Below is a small trained network, with its code and all its weights. Each question gives an input and a class and asks what happens when units are switched off, that is, made to give their printed mean instead of their output.

import numpy as np


def w(rows, s, z=0):
    codes = np.array(rows[::2]) - 128.0
    scale = np.full(codes.shape[1], s)
    scale[-1] = z or s
    return codes * scale


def f(y):
    return y / 2 * (1 + np.tanh(0.7978845608 * (y + 0.044715 * y**3)))


def log_softmax(a):
    a = a - a.max(-1, keepdims=True)
    return a - np.log(np.exp(a).sum(-1, keepdims=True))


def net(x, mask):
    res = np.array(x, float).reshape(1, 6) / 4 @ E
    y = f(res @ A[0][:, :-1].T + A[0][:, -1])
    res = res + np.where(mask, y, B[0][:, -1]) @ B[0][:, :-1]
    return log_softmax(res[-1] @ U[:, :-1].T + U[:, -1])


A, B = {}, {}
E = w([
[32,188,147,14,54,234],'x0',
[162,205,56,190,60,67],'x1',
[175,120,153,153,126,171],'x2',
[48,104,24,91,158,179],'x3',
[82,1,109,124,55,111],'x4',
[171,98,102,103,137,186],'x5',
],0.0076)
A[0] = w([
[203,154,76,218,77,125,167],'neuron 1',
[61,99,135,144,172,126,5],'neuron 2',
[150,104,162,113,139,74,67],'neuron 3',
[76,132,182,55,160,147,61],'neuron 4',
[136,120,100,91,85,147,140],'neuron 5',
[132,108,121,88,126,64,50],'neuron 6',
[171,166,204,94,99,169,238],'neuron 7',
[160,106,72,190,47,160,195],'neuron 8',
[116,170,179,111,141,183,145],'neuron 9',
[102,149,78,71,142,156,179],'neuron 10',
[155,131,110,165,144,145,58],'neuron 11',
[117,154,129,94,106,71,252],'neuron 12',
[62,137,70,120,102,118,229],'neuron 13',
[126,49,179,162,65,108,205],'neuron 14',
[97,90,149,85,29,125,133],'neuron 15',
[126,178,155,164,182,211,250],'neuron 16',
[119,103,187,152,167,135,234],'neuron 17',
[134,193,40,247,154,54,27],'neuron 18',
[139,99,125,175,226,112,251],'neuron 19',
],0.011,0.0033)
B[0] = w([
[168,136,100,208,135,111,231],'neuron 1',
[107,165,93,75,107,124,144],'neuron 2',
[118,104,90,82,154,165,157],'neuron 3',
[116,149,216,51,2,113,205],'neuron 4',
[41,141,117,163,151,120,171],'neuron 5',
[131,79,99,116,120,179,133],'neuron 6',
[108,196,141,139,171,175,214],'neuron 7',
[104,90,135,179,182,52,197],'neuron 8',
[169,186,188,146,82,73,195],'neuron 9',
[139,219,138,159,145,143,221],'neuron 10',
[147,142,110,119,170,79,141],'neuron 11',
[84,190,63,212,178,167,179],'neuron 12',
[106,138,133,177,166,144,221],'neuron 13',
[88,61,71,102,174,227,212],'neuron 14',
[84,99,193,124,174,165,211],'neuron 15',
[137,184,193,124,156,136,216],'neuron 16',
[115,123,129,49,166,179,189],'neuron 17',
[220,89,115,156,114,176,254],'neuron 18',
[100,64,112,120,238,176,242],'neuron 19',
],0.0079,0.0086)
U = w([
[96,136,164,123,254,89,252],'0',
[120,105,69,48,199,121,221],'1',
[145,192,166,13,134,66,6],'2',
[72,95,186,92,67,138,7],'3',
[253,163,14,85,156,50,50],'4',
[150,35,81,174,104,50,6],'5',
[151,198,114,129,123,110,182],'6',
],0.0084,0.0033)

Each question gives the input, the list of numbers given to net, and the class t.
The units are the neurons (one row each of A and B). Each row of codes is followed by its name. A weight is (code - 128) times the scale printed after its matrix; where a second scale follows, it is the last column's (A, B and U).
mask holds one flag per neuron, in row order. A switched-off neuron (its flag False) gives its mean, the last column of its row in B, instead of its output. The means were averaged over made-up inputs and are rounded, as every weight is.
A unit's drop is (log p(t) with every unit on - log p(t) with that unit switched off) / (log p(t) with every unit on - log p(t) with every unit switched off).
The circuit of an input: a set's keep is (log p(t) with only the set's units on - log p(t) with every unit switched off) / (log p(t) with every unit on - log p(t) with every unit switched off). Starting from the 12 units with the biggest drops (on a tie, the unit counted first), units are removed one at a time, each time the one whose removal leaves the highest keep (on an exact tie, the one counted first), for as long as the keep stays at least 0.8.
units of the circuit, in order: the units of the circuit, biggest drop first
most important unit: the unit with the biggest drop
top k neurons: the k neurons with the biggest drops, biggest first
drop of u: that unit's drop, to one decimal
input [8,3,6,6,7,3], class 0: units of the circuit, in order -> neuron 8; neuron 15
input [4,-7,-3,-7,4,-8], class 3: units of the circuit, in order -> neuron 4
input [5,2,-8,1,-4,-1], class 6: units of the circuit, in order -> neuron 19; neuron 10; neuron 8
input [4,-1,-1,7,5,-5], class 3: top 2 neurons -> neuron 4; neuron 19
input [0,-5,-6,-4,8,-8], class 1: units of the circuit, in order -> neuron 14; neuron 3
input [8,7,4,-6,5,6], class 0: units of the circuit, in order -> neuron 8; neuron 15
input [2,-5,-8,-4,8,-6], class 3: units of the circuit, in order -> neuron 4; neuron 19
input [7,6,5,0,4,3], class 0: top 2 neurons -> neuron 8; neuron 15
input [2,2,3,2,-5,4], class 6: units of the circuit, in order -> neuron 19; neuron 15
input [-5,1,1,2,-2,-5], class 4: units of the circuit, in order -> neuron 18; neuron 15
input [-6,8,-2,-3,2,4], class 5: top 2 neurons -> neuron 8; neuron 10
input [-1,2,4,2,-5,4], class 4: top 2 neurons -> neuron 15; neuron 13
input [-2,1,-4,3,-2,-6], class 4: top 2 neurons -> neuron 15; neuron 18
input [-5,-4,8,-3,6,3], class 1: most important unit -> neuron 14
input [-7,2,3,-7,-8,4], class 4: top 2 neurons -> neuron 18; neuron 1
input [8,-5,-8,8,1,-3], class 3: top 2 neurons -> neuron 4; neuron 15
input [7,-3,5,8,4,-4], class 3: top 2 neurons -> neuron 4; neuron 15
input [8,7,1,4,5,3], class 0: drop of neuron 13 -> 0.1
input [-8,4,-2,-2,1,-2], class 5: drop of neuron 10 -> 0.2
input [-5,7,8,4,-3,-4], class 4: units of the circuit, in order -> neuron 18
input [0,2,-4,-8,-6,-1], class 4: drop of neuron 15 -> 0.3
